[-83   0   1 -51 -37 -17 -11  45 -52  -7 -35 -15  14 -77   6   3   0  32
   4  28 -72 -80   6  -2 -28  15  56 -20  -8   3 -52   4 -40]
refev
[ 33  29  22  33  -5  48 -18  45   0  26  93 -10 -17 -86 -38 -20  20   3
  -3  22 -10  18 -36  21 -11  34   2  21  -2  78 -38  32  20]
Nifab
[  6  -2  22  24  -7  50  17  45 -10  35  69 -65 -45 -67 -27  -7  19   4
 -49   7 -13  32 -43   1 -22   6  -8  30  -6  43 -14  28  30]
boni
[ 20 -10  31  16  -4  49  30  61 -11  37  69 -56 -41 -55 -30   5  24  -1
 -14  11 -18  12 -55   7 -22  13 -19  16  -1  43 -27  41  32]
zagin
[ 25  18  10  34 -16  62 -11  27 -25  29  82 -15 -15 -64 -31 -34   9  21
 -19  22  -2  23 -39   9 -16  39  23  -1  23  65  -4  48  22]
togup
[ 39  15   1  46 -23  62 -27  30 -28  37  76  -9 -20 -66 -33 -20   7  17
  -3  33  -2  15 -42  22 -26  44  30   1  28  56 -10  44  17]
mivu
[ 16  -9  16  16 -14  48  20  62  -9  48  55 -49 -34 -69 -35 -10  30   8
 -19  16 -15  24 -46  21 -29  11  -4  13   3  46 -29  36  29]
zagin
[-58  11  31 -57 -19 -11 -38  38 -58 -33  13  -2 -20 -83  18  15   5  40
  19  28 -33 -89  -4 -36 -46  22  35   3  20 -18 -37 -10 -28]
boni
[ 10  12  11  23 -26  43  20  48 -12  42  61 -38 -33 -75 -34 -11  16  -1
 -30   9 -19  15 -41   7 -28   4   1  20  -5  58 -22  27  26]
dezud
[-79  -3  -5 -42 -38 -26  -5  50 -46  -9 -36 -18  12 -77   3  -2   1  28
  14  32 -79 -89   6 -10 -33  12  55 -20 -13   9 -62   4 -34]
mivu
[-60   6  17 -61 -27 -20 -13  42 -47  -5   3  -4   3 -73  18  10 -12  30
  13  26 -47 -71  -2 -31 -41   4  37 -12   7  -7 -45  -6 -17]
refev
[ -66    8   24  -51    0  -28  -46   10  -62  -56   -8   -6  -30 -101
   13   42   32   29   35   30  -34 -114   -2  -17  -51   15   23    3
   11    1  -54   -9  -33]
Tude
[ 26  12   7  35 -14  61 -16  36 -34  31  83 -18 -22 -68 -33 -24  12  17
   2  36   6  20 -44  12 -17  52  14   4  31  62  -6  53  21]
Tude
[-75  -2  -9 -46 -28 -19  11  65 -45   0 -30 -16  13 -74   5   0 -13  27
   5  32 -82 -70   5 -17 -19  13  47 -21 -14  11 -45   5 -28]
Nifab
[ 37  24  31  30  -5  48 -18  28   7   8 101 -11 -31 -81 -42 -13  17  -2
   9  16 -11  12 -33   7 -15  39  -2  18   3  67 -29  31  22]
boni
[-75   8  15 -58 -23 -31  -5  47 -52 -13 -33 -10  13 -78   5   9  -4  27
  15  22 -66 -93   2  -3 -29  10  44 -22  -9   2 -66  -5 -38]
refev
[ 27  22  14  29 -17  47  -5  27   3  28  86 -12 -17 -74 -37 -18   7  -5
  15  16 -13  27 -29   9 -31  33  -5  11  -2  68 -37  30  25]
dute
[-56  14  33 -60 -24 -10 -23  51 -44 -15  10   4  -1 -83  21  16 -17  38
  31  25 -41 -85   1 -41 -41  31  41   0  14 -18 -32  -6 -26]
dezud
[ 14   7  19  17 -16  51   2  58  -9  40  62 -37 -36 -71 -34 -10  27   5
 -20  16 -15  17 -44  14 -27  14   4  15   2  52 -30  33  25]
zagin
[-68   4  15 -52 -21 -12 -33  50 -62 -12   7  -5 -11 -85  16   7   0  36
  28  41 -40 -79  -6 -27 -40  26  32   4  21  -7 -36  10 -29]
Tude
[ 14  -8  21  18  -8  51  13  45 -12  33  75 -53 -40 -75 -25   1  15   6
 -14   5 -10  10 -42  -8 -33   6   1  26  -2  43 -25  29  35]
dezud
[-81  -1   6 -48 -25 -15 -10  47 -46 -21 -26  -6   5 -86  -1 -10  -1  36
  16  27 -71 -75  10 -16 -39   9  58 -16   1   9 -51  12 -33]
togup
[ 17  -9  27  18 -18  46  34  42   3  55  54 -65 -21 -64 -40  -8  11  -3
 -36   8 -25  37 -41  17 -32  -8  -3  18 -10  49 -24  28  35]
refev
[-56   8   9 -51 -25 -16 -25  38 -41  -3   7  12   4 -76  14   4 -15  36
  30  33 -47 -66   7 -28 -39  27  36  -8  19  -7 -49   1 -35]
dute
[ -54   25   17  -57  -17  -25  -45   14  -49  -34   -4   11  -14 -108
   19   33   31   32   27   24  -40 -114    9  -17  -56    9   34   -2
   11   -3  -54  -22  -42]
dezud
[ 14 -13  31  19  -8  50  32  41 -14  30  67 -54 -37 -56 -30   5   8  -4
 -24  12 -20  20 -50   9 -24   0 -11  14   0  45 -27  40  38]
refev
[ 23   1  -3  37 -28  63 -33  10 -41  16  95  -2 -25 -79 -26 -18  18  26
  16  38   9  13 -36  17 -36  51  19   9  46  53 -15  45   9]
dute
[-79  -4  -7 -38 -36 -15 -10  46 -50  -3 -29 -15   4 -79   6   2  -8  35
  10  32 -75 -73  10  -8 -39  16  62 -18  -3  -1 -48   3 -35]
mivu
[  8  -4  25  22 -17  52  11  45 -10  35  61 -61 -39 -67 -29  -3  19   2
 -30  24 -13  23 -48  -1 -25  12  -9  26   1  50  -6  39  36]
Tude
[-59   4  17 -63 -17 -11 -20  58 -51  -8  12   7 -17 -89  21  17  -7  38
  23  27 -42 -91   0 -35 -41  23  35  -1  17 -21 -43   0 -26]
dezud
[ 13  12  22  26 -15  45  13  38 -20  29  64 -54 -42 -62 -26  -8  23   2
 -35   6  -4  31 -43   0 -37   0 -13  22  -6  50 -15  23  29]
boni
[ 45  20   6  35 -19  52  -7  42   0  30  75 -10 -15 -63 -48 -20   8  -7
  -3  23 -28  25 -32  21 -17  38  12   5 -10  75 -31  37  24]
mivu
[-62  18  14 -56 -13 -14 -32  52 -53  -5   6  10  -6 -87  18  -2  -4  38
  26  23 -39 -85   2 -23 -49  22  38  -6  17 -17 -38   8 -31]
togup
[ 35  14   6  35 -25  65 -30  22 -31  29  94 -13 -26 -82 -20 -15  26  35
 -12  27  16  17 -39  12 -27  44  27   5  38  57 -12  37  12]
dezud
[ -60   17   14  -50  -13  -25  -37    5  -66  -31    0    6  -18  -98
   14   30   33   35   27   26  -32 -103    5   -4  -57   14   21   -4
   16   -2  -62  -17  -44]
dute
[ 31  18   6  37 -10  56 -29  25 -30  19  92 -16 -29 -78 -29 -21  24  28
 -13  24  10  22 -37  11 -22  43  26   8  33  57 -17  40  10]
boni
[ 36  27  15  36 -16  65 -31  25 -22  23  89  -2 -27 -69 -31 -19  22  24
  -2  21   5  21 -37  13 -33  41  26  -1  34  57  -8  51  14]
togup
[ 40  21  17  30  -3  46  -1  45   4  23  88 -11 -19 -78 -44 -18  18  -7
   3  20 -17  15 -36  16 -12  33  -8  13 -11  79 -41  36  29]
Nifab
[-81 -12  10 -55 -18 -18  -2  55 -47 -28 -18 -16   0 -79   2   8  -7  23
  40  38 -75 -86   3 -29 -26  25  41 -13  -3   5 -50  16 -24]
Tude
[ 13  -4  29  25  -8  39  19  37 -16  29  69 -52 -31 -62 -32   7  21   4
 -18   8 -12  11 -51  13 -21   3   3  16   7  52 -30  38  31]
refev
[ 14   6  28  17 -16  49  20  55 -20  37  65 -42 -36 -67 -26  -3  23   1
 -24  11 -17  -5 -49  13 -14  16 -12  17  -6  51 -28  30  25]
dezud
[-78   5   2 -52 -27 -26 -11  50 -44 -14 -28 -17   7 -79   6  -7   4  34
   6  24 -68 -76   8 -21 -29  19  46 -18  -9   3 -59   0 -41]
boni
[ 10  -6  19  21 -22  49  21  42 -11  43  56 -49 -28 -56 -29  -2  13  -3
 -33  16 -26  17 -47  16 -17   6  -3  11  -3  49 -17  37  30]
refev
[ -49   23   12  -48  -14  -21  -55   15  -57  -37  -10    8  -11  -97
   19   32   34   34   20   33  -34 -101    4  -13  -54   11   37   -3
   13    0  -40  -20  -34]
Nifab
[-85   3   2 -45 -25 -32   2  45 -56 -12 -38 -24   1 -73  10   2   7  34
  -3  21 -64 -84   3 -13 -23  14  32 -20 -14   5 -53   1 -44]
boni
[-47  18  16 -52 -16 -15 -40  46 -56 -14  18  11  -6 -96  18  16  -2  45
  31  32 -31 -75   3 -23 -58  21  41   3  25 -15 -37 -10 -33]
Nifab
[ 38  16  15  34 -11  59 -11  38  18  23  91 -15 -21 -80 -40 -18  10  -2
 -17  26 -21  27 -34   6  -6  33   6  15  -9  80 -26  34  36]
Nifab
[  9   4  20  22 -16  47  32  53  -4  45  52 -46 -30 -51 -38 -18   6  -7
 -38   8 -35  21 -46   1 -14  -1  -3  12 -10  59 -10  44  36]
togup
[-82 -16  -8 -47 -36 -14 -14  48 -41   1 -26 -16  13 -77   5  -4  -1  32
  19  35 -80 -70  10 -17 -27  22  50 -11  -5   8 -59  12 -37]
dute
[ 32   5  12  32 -18  55  -3  41  -1  26  82 -20 -24 -64 -35 -20  11 -10
  -5  27 -25  10 -39  12 -11  35  -4  11 -13  67 -31  41  35]
mivu
[-64  25  15 -44  -3 -19 -45   3 -66 -40 -10  11 -20 -97  12  23  20  33
  22  20 -39 -95   7  -9 -58   3  44 -10  20   1 -39 -10 -37]
togup
[ -56    0    4  -41  -16  -20  -35   19  -63  -31  -14    0  -22  -84
   17   31   12   26   15   36  -55 -104   -2   -7  -45   11   32   -6
    8   -5  -46   -7  -34]
mivu
[-57  17  20 -61 -31 -16 -13  56 -47  -6   5  14   0 -81  16  10 -10  38
  21  31 -52 -89   3 -36 -37  25  40  -8  17 -10 -38   0 -34]
dezud
[-69  10  12 -55 -24  -8  -9  56 -47  -2  -5  -2   1 -77   5  -6 -22  24
  21  40 -58 -69   4 -24 -32  23  33  -5   8  -5 -34   8 -29]
Tude
[-66 -15   7 -38 -34 -17 -25  41 -45 -18 -32 -13   1 -79   8  13  -6  36
  21  39 -75 -76   7  -5 -38  19  53 -13  -2  -1 -52   2 -40]
mivu
[ 11  -4  19  25 -16  44  18  45  -8  37  63 -57 -40 -60 -30  -9  18   0
 -37  11 -20  25 -47   4 -14   8 -10  20  -6  50 -11  26  34]
boni
[-63   4   9 -49 -27 -14 -22  41 -46  -4   6   5  -4 -75  15   6  -5  35
  23  34 -46 -71   0 -31 -42  23  33  -7  19  -4 -51   9 -29]
dute
[ 29  14  26  29  -7  50  -2  31   9  14  85 -27 -27 -67 -41 -18  16  -5
 -16  14 -19  16 -38   6   1  40  -8  10 -15  73 -30  32  29]
boni
[-56  11  14 -63 -19 -12 -19  67 -52 -11   0  10  -1 -74  11   5  -9  33
  30  32 -51 -76  -3 -23 -34  30  40 -15  12  -7 -48   2 -31]
zagin
[-51  16  20 -58 -31 -17 -36  45 -48 -12  -3   5   1 -77  24  10   8  45
  37  31 -26 -81  -1 -33 -59  17  39 -13  22 -14 -46  -5 -33]
zagin
[-58  17   7 -50 -22 -31 -31  17 -57 -21 -22   6  -9 -88   6  26  21  27
  19  26 -48 -98   7  -8 -49   8  25  -5   2   7 -57 -19 -43]
dute
[ 38  24   5  40 -21  65 -37  22 -36  17  89  -2 -23 -81 -26 -18  22  28
  -3  35  18  21 -39  20 -32  46  25   1  36  62 -10  34  17]
Nifab
[ -53   10   18  -55   -6  -22  -42   24  -50  -35    5   12  -23  -97
   17   38   26   33   39   28  -41 -100    3  -16  -51   15   28   -5
   19   -7  -51   -9  -37]
zagin
[ 43  24  22  24  -9  52 -16  50   8  26  88   0 -20 -74 -43 -24  14  -7
   7  23 -14  27 -38  16 -13  36  -7  13  -4  80 -42  38  22]
zagin
[-67  -3   4 -54 -21 -21 -14  53 -40 -16 -21  -4   6 -90   8   9  -6  36
  23  26 -66 -84  10 -22 -30  24  53 -11  -1   1 -57   3 -38]
dezud
[  5 -13  17  22 -22  49  -3  35 -17  33  75 -48 -41 -70 -29   0  46  14
 -18  16  -8  14 -43  16 -33  20  -3  29  14  43 -32  37  21]
dute
[-75   2  13 -52 -30 -22 -10  52 -46 -11 -43  -7   9 -74   4  -7  -3  32
  14  28 -73 -76   6 -12 -39   5  42 -19  -6   6 -50   9 -39]
togup
